Here is a tiny trained network, its code and every weight. The questions are about switching its units off for an input and a class, where a switched-off unit gives its printed mean instead of its output.

import numpy as np


def w(rows, s, z=0):
    codes = np.array(rows[::2]) - 128.0
    scale = np.full(codes.shape[1], s)
    scale[-1] = z or s
    return codes * scale


def f(y):
    return y / 2 * (1 + np.tanh(0.7978845608 * (y + 0.044715 * y**3)))


def log_softmax(a):
    a = a - a.max(-1, keepdims=True)
    return a - np.log(np.exp(a).sum(-1, keepdims=True))


def net(x, mask):
    res = np.array(x, float).reshape(1, 6) / 4 @ E
    y = f(res @ A[0][:, :-1].T + A[0][:, -1])
    res = res + np.where(mask, y, B[0][:, -1]) @ B[0][:, :-1]
    return log_softmax(res[-1] @ U[:, :-1].T + U[:, -1])


A, B = {}, {}
E = w([
[2,31,66,120,169,117],'x0',
[109,144,78,13,17,71],'x1',
[138,117,130,128,131,126],'x2',
[209,39,35,182,58,249],'x3',
[129,141,129,111,136,140],'x4',
[118,138,132,121,124,139],'x5',
],0.0057)
A[0] = w([
[159,108,22,165,73,201,154],'N1',
[254,224,227,145,73,138,122],'N2',
[122,147,173,206,191,144,72],'N3',
[90,160,206,102,162,50,42],'N4',
[101,58,139,131,98,109,254],'N5',
[114,156,84,28,40,81,159],'N6',
[185,93,56,184,73,226,69],'N7',
[128,143,94,34,67,83,65],'N8',
[131,173,175,150,50,155,244],'N9',
[124,125,193,221,177,150,77],'N10',
[67,216,191,116,148,73,58],'N11',
],0.0068,0.0048)
B[0] = w([
[115,168,141,60,114,26,236],'N1',
[13,121,245,173,173,120,255],'N2',
[227,84,75,116,48,200,154],'N3',
[194,174,113,3,51,124,165],'N4',
[66,191,135,188,186,90,207],'N5',
[189,72,106,223,214,228,203],'N6',
[141,177,146,28,48,66,217],'N7',
[217,44,124,171,103,224,153],'N8',
[103,101,74,166,238,103,223],'N9',
[230,43,51,83,92,214,162],'N10',
[188,151,62,35,42,103,174],'N11',
],0.0071,0.0058)
U = w([
[177,185,113,8,51,42,58],'0',
[106,135,131,153,185,96,207],'1',
[127,152,111,182,160,90,214],'2',
[110,146,119,174,160,94,182],'3',
[233,55,80,177,112,254,3],'4',
[26,104,200,170,171,74,87],'5',
],0.0072,0.0058)

Each question gives the input, the list of numbers given to net, and the class t.
The units are the neurons (one row each of A and B). Each row of codes is followed by its name. A weight is (code - 128) times the scale printed after its matrix; where a second scale follows, it is the last column's (A, B and U).
mask holds one flag per neuron, in row order. A switched-off neuron (its flag False) gives its mean, the last column of its row in B, instead of its output. The means were averaged over made-up inputs and are rounded, as every weight is.
A unit's drop is (log p(t) with every unit on - log p(t) with that unit switched off) / (log p(t) with every unit on - log p(t) with every unit switched off).
The circuit of an input: a set's keep is (log p(t) with only the set's units on - log p(t) with every unit switched off) / (log p(t) with every unit on - log p(t) with every unit switched off). Starting from all 11 units, units are removed one at a time, each time the one whose removal leaves the highest keep (on an exact tie, the one counted first), for as long as the keep stays at least 0.8.
units of the circuit, in order: the units of the circuit, biggest drop first
k most important neurons: the k neurons with the biggest drops, biggest first
drop when u is switched off: that unit's drop, to one decimal
input [-4,-1,-5,8,6,0], class 0: units of the circuit, in order	[N7]
input [-2,0,0,-7,-6,-6], class 0: 2 most important neurons	[N4 N11]
input [7,5,1,-8,4,4], class 0: 2 most important neurons	[N4 N11]
input [3,6,-5,-1,-4,2], class 4: units of the circuit, in order	[N6 N8]
input [1,7,2,2,3,3], class 4: 3 most important neurons	[N6 N8 N2]
input [-1,1,-3,8,-4,3], class 0: 2 most important neurons	[N7 N1]
input [-1,-4,5,7,7,-4], class 0: units of the circuit, in order	[N7 N1]
input [6,7,-6,-1,4,4], class 4: 2 most important neurons	[N6 N8]
input [-3,-7,-8,-8,8,2], class 0: units of the circuit, in order	[N11 N4]
input [0,7,6,-3,-6,-2], class 4: units of the circuit, in order	[N6 N8]
input [8,-6,5,8,8,-3], class 0: units of the circuit, in order	[N7 N1]
input [-6,-8,7,2,3,4], class 4: 3 most important neurons	[N10 N3 N5]
input [-3,5,-2,-3,0,3], class 4: 3 most important neurons	[N6 N8 N1]
input [-6,0,0,8,-6,-6], class 0: 3 most important neurons	[N7 N1 N6]
input [-4,7,4,2,3,2], class 4: units of the circuit, in order	[N6]
input [4,2,0,-8,3,3], class 0: 3 most important neurons	[N4 N11 N2]
input [-7,5,-3,-3,-2,5], class 5: drop when N2 is switched off	0.8
input [6,-8,1,4,0,6], class 4: drop when N10 is switched off	1.0
input [0,-6,2,1,4,-5], class 4: drop when N10 is switched off	0.4
input [-8,-6,-2,5,-5,2], class 5: drop when N2 is switched off	1.2
input [-6,-3,-6,6,6,5], class 0: units of the circuit, in order	[N7]
